Each row comes from the steps of one path. Every step used is in the known rows, and no mark comes twice. Write the path behind each row, first mark first.
Each row is shifted at random along 8 fixed directions that mean nothing.
Known rows:
bibogi -> gumol -> kezi -> poge -> megar: [-277  156  101  171  -73   21   -2 -262  250  130  -68  194  -32   22
  250   65  -84   20  -33   -4  239  -70   85  221  316 -151  358 -146
  -46  -87 -160  143 -226  -74  106   21   28  -13  189  136   14   39
   19 -216 -137   14  331   -3  201 -279  -32  278  -70  179   82 -216
 -200 -119  -32   -1  154   13  -35]
situz -> zafu -> bibogi -> gumol: [-388   40  303  112  -38 -230   89 -149  243  196  266   -9 -206   49
  209   83  -67  149 -156  213   66 -174  -21 -346   55 -283  351 -127
  -75 -138  154   63  -19   10  188  -67   77   35  173  -95   31   22
  -94  144  115  -75  104  177  139 -114   32  267 -260   67  -24 -105
   -5  -38   11  -44   30  125  123]
poge -> kezi -> gumol -> bibogi -> megar: [ 161  164 -214  -65  -84  190  -69   -1    3  -68  -22  295 -188 -119
  -58   -8 -130  -43  210 -113  -11   42  -60  138   33  283  119  -80
  -29  212 -126  -29   43   98 -178   63 -197   10   24   72  164  -56
  151 -318  -54  -35   52 -132   89   44   -4  262   -6  146  334   90
   33 -184  -80   18   -8  -38  -75]
gumol -> kezi -> poge -> megar -> bibogi -> zafu -> fazad: [ 234  286 -252  137  -73  415  158   93 -224 -243 -281   -3  241   37
   73   78  232  103   52 -268  228  276   14   -6  -45   10  -79 -330
 -132   59 -290  -22  -74  -89    5   20 -124  284   45 -109   65  163
 -140 -113  -22  -76  276  -60  -15 -114 -174 -147   28  108   -2   13
  346  -60   34   37  108   81  241]
poge -> megar -> situz -> kezi -> gumol -> bibogi: [ -10  -57 -102 -273 -222 -121    9    4 -163  158  293  -54  -38  -73
   -1  -84 -236 -179   78  161   -4  -35  -12 -328 -126  248 -305  139
  328 -186  129 -226  348  -50 -115  111  106 -305  153  168   88   27
   91   27   22  319 -270  -65  208   31    2   68  251 -182  -25   13
 -276  142  180  175 -257  -13 -251]
fazad -> gumol -> bibogi -> zafu -> kezi -> poge -> megar -> situz: [ -93  163  -29  219  470 -230 -199 -129  -92 -292   82  120 -101   12
 -171 -121  344  -19 -173    2  -82 -151  110  175  240 -285   28 -268
 -129  234  -77  182 -261   14  196  -53  183  210 -233  -35 -372 -136
 -130  -31  137    9 -100  -71 -224    9  110 -280 -174 -174  -31  -37
  -87  -67  -82 -192  105   -2  147]
situz -> zafu -> kezi -> poge: [  70  -98 -195  -89   46 -128  166  219   26  -20    2 -174  357  -22
  -99  -54   63   58 -102  -21   26  -46   88  -36  -41   51  125  118
  -25  -13  -40 -125   16  -25   66  -16  -99  -61  -14 -192  128  -84
 -120 -134  -19  -24  282   -2 -282   51  -68   95   64 -130  -48   95
  205  -62 -141   21  -43 -215 -104]
gumol -> bibogi -> zafu -> situz: [ 196 -281 -217  -35 -116  189   43  190   -7   29  -87 -195   96    5
  -14  212   -8   45   58  -12   32  178 -371 -168 -241  379    1  176
 -173   50  124 -220  182   67 -104  -48 -235   93  -11   15  246  -27
  196   73   48 -114 -152  -41   76 -118  161  332   81  137  -79  105
  245   71  -74   31 -110 -108  111]
gumol -> poge -> megar -> situz -> kezi: [-317    5  464  138  250 -225  -85 -203  104 -104  -10  130 -634   89
  241  -93  178  206 -201  142  398 -105   68  135  254 -378  139 -307
  -82 -260  150  288 -130   23  204   62  233  118 -222   23 -342  178
 -185  165  129  111 -117  152  150  -53 -151 -119 -148   52   30 -316
 -185  141   94 -296 -122  157 -162]
fazad -> poge -> kezi -> gumol -> bibogi: [ -59  -50  -29 -243  240 -125 -123   71 -292 -112  291   52  -68   62
  -97 -199  278  239 -229  181 -299  -50    7  122  -24   34 -105 -101
  -14  176  151   89  -31   84  -67   40 -198 -155 -319  -27  -41  -82
  -97   -9   96  -80 -176   19 -197  169   67  -84  -37  -58  114  -31
   88  -66  -33    2 -171  102 -248]
fazad -> gumol -> kezi -> poge -> megar -> situz -> zafu: [ 132   46  -36  -32  -30 -101   55   36 -165 -128  161  -57  110   93
  -15   51  153   51 -101   34  -40  115  135 -145  -60  -74 -190  -30
   92 -137 -182   24  -32 -101   16   36   87  -95  -89  -13 -107   78
 -161  183   65  171   67   77 -184   30 -229  -65  124 -193   12 -125
   20  144  164  127  -43   50 -193]
fazad -> kezi -> gumol -> poge: [  89 -379 -286 -261  -34  -73  -81  255 -118  104 -132 -263  191 -194
   28  -37 -101 -103   74   46  -16  -44    2   66 -159  454  283  296
 -123 -221  163 -187  185  196 -100   59 -231 -202   93  -93  202 -115
  228  -86   62   44  -14  -98   38  -87   27  343  139   33  182  -51
  289  -10  -61   25 -232 -231 -410]
poge -> megar -> situz -> zafu -> gumol -> kezi: [ -92 -183  184  -25  -65 -208   54  -11  102  217   80 -166  133  -95
   35   42 -319 -191  -68  186  185 -164  181 -250  126   82  159  260
    8 -415  129 -126   94  -12   66   82  291   -2   56  -77  -17   31
  -86   77  -45  186  -50 -114  -57  -77   40   73   31 -210 -186  -10
 -123   45  175  -31   57 -192  -44]
gumol -> poge -> megar -> bibogi -> zafu: [  -9  -68   90  117   48   65   15  -17  -18  -29 -104  -40  -41  208
  -34  -37  -14  111 -153  -10   38   88  -56  218  -21 -182 -183  -13
   61   77   -2   87  -93 -124   87 -173   51  -27 -126  -26 -226   68
  -78  -99 -119 -247  -25  178 -134   56  -60 -206 -121  117 -257  -83
  -26   65   79  -10  170   43   42]
poge -> megar -> situz -> kezi -> gumol: [ 138 -215   -1 -220  104 -243  -58  142  118  -46  -47   93   18   70
 -122 -186  -86 -112   45   -6  -54  -69  114  231   20  275  124  271
   32  -20  175 -111   34   42 -134  130 -102 -171 -222   36 -180 -103
   49 -154 -147    2 -119 -201 -234   38   91  242   83  -70   90   78
   28  -21 -125  -68  -29 -288 -332]
megar -> poge -> kezi -> gumol -> bibogi -> zafu: [ 259  108 -416   -9  -36  171  -10  232 -179 -172  170  -78  152    2
 -124   84  148 -110  151  -96 -198   89  -68 -149 -150  175 -145 -180
  -55  111 -135  -76  148   95 -115  -49 -175   -5  -92 -126  222 -153
  -34  -22  160  -81   17  -15  -44  -53  -55   11  171   50  136  156
  367 -102 -110  136   39  -48  -18]
gumol -> kezi -> poge -> megar -> situz: [ -62 -113  -33  129  -15   80 -124 -173  273   10 -467  -36  160   13
  165   90  -49  -52  110 -101  442   44    5  340  186  166  233  190
 -241  -50  -15  -29 -149  -28  -57   54  -10  160   39  159  -11   97
  209 -122 -292   55   42 -146   77 -262   52  120   58  284   42  -95
 -133  -58 -135  -46   11 -236  -28]
kezi -> gumol -> bibogi -> megar: [ 377 -167 -253  -27 -342  285    8  230 -131   47 -132   46  -60 -115
  187  -27 -181  107   -2 -130  -30  183  -22  -16 -316  422   87  138
  -63  -33  115 -159  209   74 -230  134 -332    2   68   10  207  232
  173  -14  -35  -18  -81   56  121  134  -70  198   22  199  161  -36
  283    9  181   -7  -66    9 -173]
fazad -> zafu -> poge -> megar -> gumol -> bibogi: [ 356 -135  -77   63 -177  323   97  127  -11  117 -103  -69  228 -133
 -109  128 -161 -103  238  -96 -158    1  -30 -117  -98  154   -7  263
   -6   69  -51  -92  134   21 -165  -20 -170  -59   38  -32  277 -157
  201  130   53 -101  -66  -33  -30   61    5   -6  203   41    6  205
   37  -74 -112  -31   68 -108   85]
fazad -> zafu -> poge -> kezi -> gumol -> bibogi -> megar: [ -97   98  -12   -4   76  121 -100 -221   97   27 -214  253  -86   -8
  -51  -43  -31   60    1  -30  -32  -80  -93  350   47   70  212 -106
 -114  449   -7   95  -74  104  -42  123 -134   49  -38  225  -72    4
  283   41    5 -126  -81  -59  169  255   37   34  -47  107  259   -1
 -185 -197 -163  -69  -63   97  201]
kezi -> gumol -> poge -> megar -> bibogi: [-155  247  136  239  136   56 -258 -221  -92  -84  162 -234   22  -37
  -15  136  101 -161  199  -28 -169  120   93  -85  165 -377 -340   13
  117  325 -188  211 -248 -110  -50 -188  102  -70    7 -217 -153 -171
  -86  -35 -151   24  -42 -106  110  -86   -5 -294  -22  164  131  214
    6  -28 -126  104   -6  216 -188]
kezi -> gumol -> poge -> megar -> situz: [-142  -78  232  214  -76   76 -210 -267  282   17 -196 -107  -53  -71
  270   92  -88  -71  126   -4  199  120   26  163  140  -52  146  114
  -63 -125   40   94  -95  -18  -71  -16   33   58  100  -22   44   66
  131  162 -112   32  -57  -69  291 -248  -15  142  -22  297  184  -58
  -78   82  -63  -45 -102   22 -174]
kezi -> gumol -> poge -> megar -> bibogi -> zafu -> situz: [  54  -43 -126  142   84  167 -160   53   20  -81 -137 -294  241  -80
  -84  101 -106 -306  178 -122 -103   55  -69   -8  -13    1  -52   86
  -11   99   48  -88   13   30  -13  -97   39   67  -15 -187   83 -159
   43  103   43 -123  -80 -163   49  -47  160   -4   45   64  -83  256
  196   -8 -178  -40   51  -64   61]
kezi -> poge -> megar -> situz -> zafu: [ -52   90   72  152  150 -114   56  -74  160 -203   50  -90  -55  121
   18  -12  186   81  -50  -44   88   15  119  -40   63 -366  -14  -84
   -5  -99   76  103  -67  -81  125  -67  199  123  -68 -236 -126    4
 -243  149   29   21   66  153 -189 -107 -154  -39  -41  -24   10   52
   -7  101  -62 -101   13   -1 -161]
poge -> megar -> kezi -> gumol -> bibogi: [  40  113   24  -77   17   19  -20  -42 -104 -141  240  176 -207   32
   11 -232    7   47   59  174  -35  -81    7  -15   58  134   40 -168
  120 -101  151   74  184   48    7   63  -40  -44 -120   33   25   16
    8 -172  127  134 -122  -18  -17   26  -14  102  -16  -23  120  -70
 -106  -86   71 -110  -93    1 -211]
zafu -> poge -> megar -> bibogi -> gumol -> kezi: [-143  136  307   -9 -196  169  160 -206  129   74  -10  251 -163  132
  209  -37 -132  104    7  121   93    8 -128   62  143 -123   64 -306
   69   27  -80  183  -81  -85   10   54 -124 -105  -23  332  -21  120
  141  -17  -20   41  129   89  322  -54 -168  189   85  174   76 -181
 -267 -112  -65  -14  -22  214  198]
situz -> poge -> megar -> kezi -> gumol -> bibogi: [ 281  206   -4   28 -111  177   54   84 -110 -173  173  231 -134 -126
   24 -136 -100  -28  153  -47  -15  -45  119  -26  111   40  -15 -101
   80 -228  -15   30  143  -15   -6  -12  -84  -41  -43 -107  305   14
 -129 -111   86   50  133   13  -72   43  -81   19   53  -24   70   22
   36  -83   87 -110  -21   -4 -137]
situz -> zafu -> kezi -> poge -> megar: [ -79   39  -22 -285 -155   40  170  -48  132    5 -109  -10  239  164
  -30  -73 -134   34   38   99  143  -74 -124    4 -116  201   67   52
  106   78   56 -178  115   14   44  179 -109 -154  146  102   90    6
  189    3   21  118  144   22   55  -19 -137  297  256 -125   48   76
 -208  -79 -208   37 -220 -120  -26]
bibogi -> zafu -> poge -> megar -> gumol: [ 224 -192  167  118 -116  169  152  120  331   -2 -299  106  119  186
   10  -72 -116   80   60  -72  -66   20  -33  326  -42   56  267  144
  -91   66   46   25  -81   40  -79   15 -281   -6 -145   45   12  -51
  123   28  -76 -243   71   94 -102  -11  -62  289   81  172    7  -13
  120  -40 -224 -162  160 -129  131]
kezi -> poge -> megar -> bibogi: [ -82  -65 -100 -139  162   -3  -31  107 -110 -164  -66 -203   57  191
  -89 -202   71    4   12  103  -56 -133  -48   46 -169    0 -144    4
   32  169  396  -57  123   96   34   45  -37  -40 -143  -68 -222 -113
   87  -92    3   45 -215   78 -141  -58   41  -72  107   15  -81  126
  -22  -63 -201 -135 -111  -92 -187]
gumol -> poge -> megar -> situz: [ -81 -165  192   -5  -68  -21   45  -91   68   13   75 -159 -120   72
   51   28   -5   87  -67  166   90  167  -43   19    0  -97 -256   97
  214 -186   31   93   95  -99  -11 -113  141 -134  -64    8  -14   39
  -31   59  -14   63  -95  135   82  -92 -152   16   59   63  -86  -76
 -133  249   86   24  -97   36 -248]
poge -> kezi -> gumol -> bibogi -> megar -> situz: [-111  -86 -185 -215  -31  -72 -216   10 -142   72   87 -167  -67  -60
  -66  -64 -153 -182   66  171  -19  -79  -37  -77 -228  347 -153  141
   88   47  280 -145  325  188 -159  161   96  -35   36  163 -123   31
  265   60   38  269 -431  -72  196   34   76  -13  121  -50  109   71
 -107   64   61   38 -195  -45 -135]
megar -> situz -> kezi -> poge -> gumol -> bibogi: [  46 -275   10    4   79 -111 -152  136   50   86 -135  -46  -38  -28
   58  -24  132  -38   52  -42  -13  -27  -59   43   15  102  -22  157
 -186  -34  146  -75  -90   24 -143   13 -104   44 -117  130  -48  -43
   72   35 -189   34  -99  -79  -47  -71  222 -170   64   77  -87  -33
  -81   -4  -37   45   51 -168 -132]
situz -> zafu -> poge -> megar -> bibogi: [ 150   -5  143 -216 -251  182  413   50  155 -100  -57  219 -120  164
   28 -199 -260  168   71   64   68  -28 -232  -80 -133   -7    1 -203
  157  -85  173  -74  223  -50   45   31 -167 -141  -55   64  227   68
   60   25  120  -85   95  235   16  105 -264  291  170   11  -32   22
 -183  -42 -145  -99 -189   41  117]
gumol -> bibogi -> zafu -> kezi: [-336  -78   29   13  137 -261    2 -103  -55  126  154  -35  -90   22
   -8 -114    7  134 -291  278  193 -192  -84  -39   73    1  122  -58
  -42   41  126  -12   20   -1  194  -51  101   40   20   55 -165   29
   -5 -187   21   23 -130   39   47   -7  111  -10 -158  -81 -202 -164
 -144  -12   78  -48  -67   -5  166]
megar -> bibogi -> gumol -> poge -> kezi: [-287   59  150   34  283 -173 -111   41 -127    6  349 -120 -213    8
  -66  -27  142  -24  -98  185 -142 -143   66  -33  137 -327  -61 -263
   63  -50   26  239  -33   62  110 -157  140  -68 -189 -103 -220 -190
 -183 -115  127  -57   29   85  -84 -119    9 -175 -152   -1  -29  -35
   63  -36  -14  -42  118   86 -121]
situz -> zafu -> bibogi -> megar: [-341 -121  113   14    8 -387   94  -73   78  328  119 -167    4   76
  -74  -73 -213  102 -366  191   58 -160  154 -115  -52 -194  -82  344
  205   46  144  -61   22 -102  162 -122  333 -111  114  -81 -189  125
 -158 -118 -175  -42  -82  182 -149  359  100 -225 -291 -124 -397  -35
 -136   90  210   41  130   -3   69]
kezi -> gumol -> poge -> megar -> bibogi -> zafu: [ -77 -109   92    4 -257  185  -24  -50  -36   65 -154 -126   51  193
  247 -152 -171   83 -160  107   69   89  -76   79 -265   53  -51  -71
  110 -120  251  -64  153  -31   15   69  -75  -85   96   95  -94  272
  131  246   21  -56 -159  231  223   30 -121   10   27  141 -102 -236
  -40  113  203   38  -76  154   -6]
poge -> kezi -> gumol -> bibogi: [  35 -126 -166 -132 -234   37   19   23   15  235   84   59  137 -171
   30 -136 -242  -43   13  100   84   12    8   32   53  394   97  193
  132 -183    0 -213  199  -44 -169  -52 -126 -199  166   53  386  -32
   92 -352 -162  -33   48 -120  -22  -57  163  283  -17   96   46  -70
  -93  -86  118  193  -39 -208 -174]
kezi -> poge -> megar -> gumol -> bibogi: [ 281 -126  -84   13    8  145   45  257 -159 -112   64  -18  -10   24
  -12 -204  -13   66   20   24 -207  -88   23  -11  -85   58  -61  -34
   35 -110  234  -14  157   90  -52   55 -150   -7 -186  -70   46 -100
  -28 -111   84   16  -91  117 -191  -15   36   -4  101  -13  -85   16
   28  -28    2 -170   58 -109 -244]
fazad -> gumol -> poge -> megar: [  42 -106  206   80  -94  240 -224  -66   30  -39 -279  -24 -205   -4
  246  227   25   66  166   -7  178   89 -118  103  -87  197  240  126
 -266   51    8   31 -123  188 -101  100 -261   17   31  -32   27   41
  296  241   73  -30  -91  -33  238 -261  -56  215   40  290  298  -74
  149  -14 -126 -128 -189   46 -164]
megar -> kezi -> gumol -> bibogi -> zafu: [-149  -27   67  140  187 -201 -103  -61    4  -94  131  113 -170  155
   99 -206  173  212 -222  158    4  -99   -8  175   46  -41  255 -219
 -139  -33  204  173  -29   32  155  -19  -43  149 -187   56 -259  126
  -69 -108   32  -71 -123   97  -93   40   73    6 -280   83  -20 -302
   46  -30  140 -119   35   58   19]

Write each row's path:
[ 113   36 -106    4  -78  163  -93  101  -50   12  -16  -13    8 -190
  -70  277  -38 -171  188  -60   74   -3 -180 -164  -38  235   54   97
 -183  -18 -119 -196   57  137  -53  -60 -111   51  125  -36  381 -152
  117  184  154  -56    9 -116   77 -174  184  207   89  -10   50   97
  189  -15  -82   48  -94  -57  265] => fazad -> gumol -> bibogi -> zafu -> situz -> poge -> kezi
[ 139 -270    6 -254  -53 -107  200  194  100  159   58  290   -9   31
 -165   -6   35  121 -153  -38 -266   84 -207   90   22   86  -59   97
   91   -8 -141  -92 -121 -136  -65 -121 -183 -224 -143  189  297  -93
 -118  -72  -54 -282  145    8 -180  262  164   99    7 -144 -281  -57
  -13   43   23  180  161  -58  157] => fazad -> poge -> gumol -> bibogi -> zafu -> situz -> kezi
[ -66  -26  -29  -94 -128  -34  112   42  142   66 -194   43  -75   85
    6  -26  194   66 -112   -4  -22   52   63 -131 -237  -58   22 -107
   55   24   81  -46  118   12  -51  130   42   61   72  204  -41  121
   61  400  130   88  -39  194  113  341 -138 -134   61  -98   14 -135
    8   48  115   70  106   56  142] => fazad -> zafu -> bibogi -> megar -> situz -> kezi -> poge -> gumol
[  18  151 -107 -301  -12    1   94  -64  -84   10   56  105   64  -73
 -266  275  -11   20  138 -154  -89  146 -156  -48  -93   32 -408   86
  124  228 -352  -25  -22  -56  -68  -43  111  -14   99   96  131    9
   -9  -77  -65  -47   65 -103   -6  125  -63 -242   12 -141  -38  274
  -67   99  -52  215  -74  114  291] => gumol -> bibogi -> megar -> situz -> zafu -> fazad -> poge -> kezi
[-108 -103   88  251  102 -276  -13 -116  178  123    4  109    7  -34
   82  -83   25   48 -208  -88    8   -1   50  198  231 -274   24  -24
  -35   65 -103   97 -227 -202   72 -129   59  -15  -82  158  -96   76
 -140  -23 -207 -124   23   -6   27  171  112 -152 -150   66 -144 -193
 -152   80   54   60   45   77  199] => megar -> situz -> kezi -> gumol -> bibogi -> zafu -> poge
[  89   99   -4  281   87  268 -116   12  -52  -84 -257  -84  169   11
   84  105  124   12  150 -200   -9   23  -38   72  -19  -30   69  -43
 -258  167  -12   23 -162   99    0   53 -108  344   71 -120  -85  -25
   41    2  -50 -113   -1 -105   39 -259  175 -158  -70  143  -38  122
  163  -51 -118 -127  144   21  221] => kezi -> poge -> megar -> gumol -> bibogi -> zafu -> fazad
[ -95   62   -5  -44  122 -102  -43  -79  -36  -30    0  208 -125  125
  -52  -15  111   22 -117  -14  -55  -72 -177   86   47  -38  -48 -151
   43  189  -44  -28 -119   -5  136   71   16  -73  -33  233 -107  -44
   35   35  105    2  -56  -13   37   91  185   65    0 -156 -105 -132
 -230   23  -16    3  -56   69  145] => fazad -> gumol -> bibogi -> zafu -> situz -> kezi -> poge -> megar
[-245  301   59 -130  169  -78  -19 -124  -47  -15  -57  -30   77   60
   -1   45  153  -81  109 -102  -44 -130   40  -92   -1 -199  118 -165
  -91   63  -16   65 -155   70  139   83  100   98  262  -90 -268  -44
   33   39   56   63  154  -68   27 -232   37  -62  -87  -99  138  127
   -8 -131 -141   -2   17  101  132] => situz -> zafu -> fazad -> kezi -> poge -> megar -> bibogi -> gumol
[  -1  -17  448 -104  200   -4 -115 -151  104 -103 -253  137 -218  196
  129  172  245  198    9  -93    9  142 -164  279   30   -1  238 -101
 -353  -14  -66  257 -306  127    3  165 -133  205 -129  101 -416  141
  154  305   47 -112   70  -80   74 -232  -44  128 -138   85  274  -48
   58   33 -103 -130  -20  122   36] => bibogi -> gumol -> poge -> megar -> situz -> zafu -> fazad -> kezi
[ 107  -47  129 -153  -51   -2  195   35  190  -88 -102  404 -133  241
    1 -153 -124  246  -90   -7 -223  -71 -230  266  -64   42  116 -255
   -7  100  115  140    2   44  139  177 -181   46 -191  381  -99  125
  111 -197  -16  -50  160  191  -68  297  -53  143  -73  -39  -68 -187
 -246 -101   26 -106   49   38  182] => situz -> zafu -> gumol -> bibogi -> megar -> kezi -> poge
[ 126  217  205  160   99   54  119   77  -92 -178   88  197  -80   59
  -79  -37  -33   -6  -87  -37  -78  -61  153  -10  233 -307  -30 -252
  -81   11 -109  146 -213  -76  140  -50   24   96 -226 -128 -153  -71
 -318  -96  -35 -112  192   33 -197   76  -83 -117  -39 -115 -146    0
  118 -126   72 -117  255   96  206] => situz -> poge -> megar -> bibogi -> zafu -> gumol -> kezi
[ 262  102  -50  -90  102   69   32   10  -59 -212 -267  248 -355 -112
    6  187  162  156  175 -279  179  149 -167  -24  -65  160  176 -140
 -383   23 -143   69  -91  131  -40  104  -88  408   14  -11 -109  178
   97  -15   59    5   20 -104   47  -38  -92   50 -159   62  299   71
  211  -13   -8 -135  -93   70  199] => gumol -> bibogi -> megar -> situz -> zafu -> fazad -> kezi
[ -73   74  167  -14 -106   77  -16 -242  140  162   40  106  145  -82
  -25   67    1   36  -67   40  -43  143  -61   81  187    4  -50  113
   99   53 -175   15  -70 -161  -86 -106  -52  -75  105  111  275  -39
   27   96 -137 -123  106  -93   27   98  199  136  -60   35   57  -28
 -172  -23   74  224  -25   67  145] => fazad -> zafu -> situz -> poge -> kezi -> gumol -> bibogi
[-187 -138   26  -44  226 -128  -72  160 -276   13  -20 -184   72   34
   -4 -124    4  -32 -326  157   10 -318  217  -75  -66  -86  157  -49
 -187 -128  371  -33   -5  151  197  154  151   92 -176 -140 -275   68
 -145  233  193   12 -269   62 -145  138   46 -349  -53 -219 -289  -89
  192  -75  124 -248   81   17  157] => fazad -> poge -> megar -> bibogi -> zafu -> gumol -> kezi
[ -21   -1  -51   52  -53 -160   61  -12  264  132  -40  -64  218 -129
 -108  -55 -197 -191  -13 -107   -4  -14  270  136   67 -106   35  228
  174  -40 -129  -34   15  -79  -52  -59  214  -84   64  -68   88   19
 -105   43 -124    4  139  -30 -107  232  -83  -65  -13  -78   35  112
  -10   54  -33   68   89  -98   39] => bibogi -> megar -> situz -> zafu -> poge -> kezi -> gumol
[ 228   23 -180  248  286   14  -66  105   57 -160 -150  264  -51 -183
 -212  -11  -50 -195  195 -205   38 -287   61  283  261   45  389   11
 -261   79 -121   24 -120  127  148 -133   -1  143 -168 -118  133 -221
   10 -281  124 -240   87 -181 -294   13  169  -75 -152   -2  -63   89
   97 -243 -240 -318  217 -274  253] => fazad -> gumol -> bibogi -> zafu -> poge -> megar -> kezi
[ 291  -70 -126  -16 -245  105  142   97  139   47 -244  -91  473 -157
    3  173  -74 -117  166 -278   37  229  118  -31 -105  182   12  367
   61 -202 -273 -227   -6 -111 -111  -50  -22  -10  300 -183  342    7
  -13    6 -137  -77  294 -175 -194 -197   12  101   14  -23  -15  162
  199  113  -11  168   48 -208   32] => kezi -> poge -> megar -> situz -> zafu -> fazad -> gumol
[   7 -121 -164 -174  166 -323  157  132  -71  -46  162  228 -359  -98
 -155 -418  116   61 -243  113 -209 -129  142  102   76 -144  -30 -212
  212 -315  150  107  119  -11   80  -92  247  -31 -112   62  -82  -52
 -198 -280  120  142   -4  218 -215  231  -30 -115 -114 -276 -129 -228
 -201   81  255  -59  182  -67 -216] => fazad -> kezi -> poge -> gumol -> bibogi -> megar -> situz
[  38  -72   69 -203 -237  107  131   -7   50   62 -112   28   13   59
   64   47  -98   87  101    2 -151  160 -304 -124 -291  125 -259  -16
   92   45   70  -91  107    6  -93  105  -46   85  156  208   50  142
  163  134  -71   76   -2   44  242  -17   -5  -42   97  -57 -116   84
 -209  163   44  159  -66  130  160] => kezi -> poge -> gumol -> bibogi -> megar -> situz -> zafu -> fazad
[ -63  164  -47 -128 -132   18  193   -9  -44  108   43  163  125   42
  -56   -7 -165  -56  148  -40  -50  -90 -139  -72  -11    2 -168 -152
  238   43 -163  -96   63  -43   94   79   23 -103  253  213   68  -90
   14 -286  -24   54  151  -45  173  -85   53   33  134 -176 -201   -6
 -263   45   -2  134    8   48  230] => situz -> kezi -> poge -> megar -> gumol -> bibogi -> zafu -> fazad
[ 383  -57 -339 -168 -149  145  -59  186   38  -46 -135  118   31 -144
 -124   69 -330 -215  299 -214    9    2  -91    9 -184  487  108  151
 -119  -20   21 -256  240  143 -213  131 -125   76   27   60  195   19
  225  -42  -17  -29  -47 -148  -46   61   -3  213  111   20  189  219
   80  -84  -55   23  -18 -237  -11] => poge -> kezi -> gumol -> bibogi -> megar -> situz -> zafu
